[[-5.70 -2.85 -5.11  5.45 -2.66 -2.47]
 [-0.37 -0.14 -0.35  0.48 -0.25 -0.20]
 [ 1.21  2.11 -0.33 -1.78  2.23  2.24]
 [-5.58 -2.97 -4.84  5.38 -2.57 -2.44]
 [-6.56 -3.65 -5.85  6.04 -3.30 -3.11]
 [-2.88 -1.96 -2.43  2.10 -1.66 -1.66]
 [ 0.94  0.23  0.92 -1.39  0.13  0.12]
 [ 1.30  2.58 -0.68 -2.01  2.59  2.63]
 [ 3.48  5.46  0.10 -3.88  5.55  5.52]
 [ 1.04 -1.20  1.83 -1.38 -1.42 -1.37]
 [ 0.07 -0.14  0.38 -0.64  0.07 -0.03]]
=>
[[-0.03  0.07 -0.64  0.38 -0.14  0.07]
 [-1.37 -1.42 -1.38  1.83 -1.20  1.04]
 [ 5.52  5.55 -3.88  0.10  5.46  3.48]
 [ 2.63  2.59 -2.01 -0.68  2.58  1.30]
 [ 0.12  0.13 -1.39  0.92  0.23  0.94]
 [-1.66 -1.66  2.10 -2.43 -1.96 -2.88]
 [-3.11 -3.30  6.04 -5.85 -3.65 -6.56]
 [-2.44 -2.57  5.38 -4.84 -2.97 -5.58]
 [ 2.24  2.23 -1.78 -0.33  2.11  1.21]
 [-0.20 -0.25  0.48 -0.35 -0.14 -0.37]
 [-2.47 -2.66  5.45 -5.11 -2.85 -5.70]]

[[ 3.17  4.45  3.87  0.89 -2.53 -2.56 -1.88 -0.76 -2.87  1.13]
 [-0.41 -0.50 -0.82  1.44  0.97  2.83  1.49 -1.13  2.95  0.04]
 [-2.91 -4.54 -1.88  0.67 -1.45  1.91 -0.75  0.91  0.46  1.99]
 [-3.89 -2.62 -1.01  0.45  3.63  5.75 -0.06 -2.08  4.90 -0.01]]
=>
[[-0.01  4.90 -2.08 -0.06  5.75  3.63  0.45 -1.01 -2.62 -3.89]
 [ 1.99  0.46  0.91 -0.75  1.91 -1.45  0.67 -1.88 -4.54 -2.91]
 [ 0.04  2.95 -1.13  1.49  2.83  0.97  1.44 -0.82 -0.50 -0.41]
 [ 1.13 -2.87 -0.76 -1.88 -2.56 -2.53  0.89  3.87  4.45  3.17]]

[[ 1.25 -1.20  1.27 -1.04  0.55  0.53]
 [ 1.26  1.08 -0.65  1.23 -0.46  0.48]
 [ 4.94 -0.95 -3.37  1.05  0.62  1.84]
 [ 1.41  0.50 -1.77 -0.58 -1.00 -1.06]
 [-1.55 -0.36  0.70 -0.08  0.73 -0.38]
 [ 0.22  1.79 -1.15 -0.16 -0.80 -1.03]
 [ 0.57 -1.39  0.21 -1.34  3.67  0.26]
 [ 3.13  0.64  1.74 -0.22  2.05  1.49]
 [ 5.86  0.25  0.03 -1.95  1.45  0.82]
 [-1.82  0.91 -2.24  2.00 -3.66 -0.66]
 [-1.82  3.65 -1.11  2.34 -2.99 -4.98]
 [ 0.00  0.82 -1.47  0.30 -1.78 -2.02]]
=>
[[-2.02 -1.78  0.30 -1.47  0.82  0.00]
 [-4.98 -2.99  2.34 -1.11  3.65 -1.82]
 [-0.66 -3.66  2.00 -2.24  0.91 -1.82]
 [ 0.82  1.45 -1.95  0.03  0.25  5.86]
 [ 1.49  2.05 -0.22  1.74  0.64  3.13]
 [ 0.26  3.67 -1.34  0.21 -1.39  0.57]
 [-1.03 -0.80 -0.16 -1.15  1.79  0.22]
 [-0.38  0.73 -0.08  0.70 -0.36 -1.55]
 [-1.06 -1.00 -0.58 -1.77  0.50  1.41]
 [ 1.84  0.62  1.05 -3.37 -0.95  4.94]
 [ 0.48 -0.46  1.23 -0.65  1.08  1.26]
 [ 0.53  0.55 -1.04  1.27 -1.20  1.25]]

[[-0.79 -0.46]
 [ 0.76 -6.79]
 [ 1.56  2.96]
 [ 2.58  6.39]
 [ 0.21  6.22]
 [-1.86  1.71]
 [ 0.06 -0.49]
 [-1.65 -5.29]
 [-0.83  4.35]
 [-0.58 -6.24]
 [ 2.14  4.56]]
=>
[[ 4.56  2.14]
 [-6.24 -0.58]
 [ 4.35 -0.83]
 [-5.29 -1.65]
 [-0.49  0.06]
 [ 1.71 -1.86]
 [ 6.22  0.21]
 [ 6.39  2.58]
 [ 2.96  1.56]
 [-6.79  0.76]
 [-0.46 -0.79]]

[[-3.42  0.77  4.12  5.25 -1.47 -0.36 -1.74  1.97]
 [-0.57  6.45  6.86  6.90  0.90 -1.41 -6.46  2.24]
 [ 3.79  5.96 -4.70 -3.59  4.31  0.96 -0.19 -1.75]
 [ 3.96 -2.18 -6.08 -6.01  1.95 -0.24  3.54 -1.04]
 [ 2.13  1.21  2.32  0.92  1.14  0.42 -4.22 -1.62]
 [-3.12 -7.41 -3.17 -3.84 -3.72  2.02  4.93 -3.43]]
=>
[[-3.43  4.93  2.02 -3.72 -3.84 -3.17 -7.41 -3.12]
 [-1.62 -4.22  0.42  1.14  0.92  2.32  1.21  2.13]
 [-1.04  3.54 -0.24  1.95 -6.01 -6.08 -2.18  3.96]
 [-1.75 -0.19  0.96  4.31 -3.59 -4.70  5.96  3.79]
 [ 2.24 -6.46 -1.41  0.90  6.90  6.86  6.45 -0.57]
 [ 1.97 -1.74 -0.36 -1.47  5.25  4.12  0.77 -3.42]]

[[ 0.59 -2.28 -3.87 -4.63 -3.59 -2.02  0.45 -7.18 -0.73  5.91 -6.17  3.38
   2.51  6.22  1.53  3.02]
 [ 0.59 -1.34 -0.18 -1.93 -7.49 -1.05  0.98  1.24 -0.73 -1.45  4.30 -0.12
  -4.29  1.37 -3.24  6.09]
 [-0.47  0.56 -3.87  4.82 -0.99 -3.95  2.30  0.54 -3.98 -4.80  0.81  3.38
   2.51  1.37  0.97 -3.13]
 [-2.58 -1.34 -6.94  5.50 -3.59 -3.95  1.77 -0.86 -4.45 -6.13  1.39  6.30
   6.60 -3.48 -1.00 -2.52]]
=>
[[-2.52 -1.00 -3.48  6.60  6.30  1.39 -6.13 -4.45 -0.86  1.77 -3.95 -3.59
   5.50 -6.94 -1.34 -2.58]
 [-3.13  0.97  1.37  2.51  3.38  0.81 -4.80 -3.98  0.54  2.30 -3.95 -0.99
   4.82 -3.87  0.56 -0.47]
 [ 6.09 -3.24  1.37 -4.29 -0.12  4.30 -1.45 -0.73  1.24  0.98 -1.05 -7.49
  -1.93 -0.18 -1.34  0.59]
 [ 3.02  1.53  6.22  2.51  3.38 -6.17  5.91 -0.73 -7.18  0.45 -2.02 -3.59
  -4.63 -3.87 -2.28  0.59]]
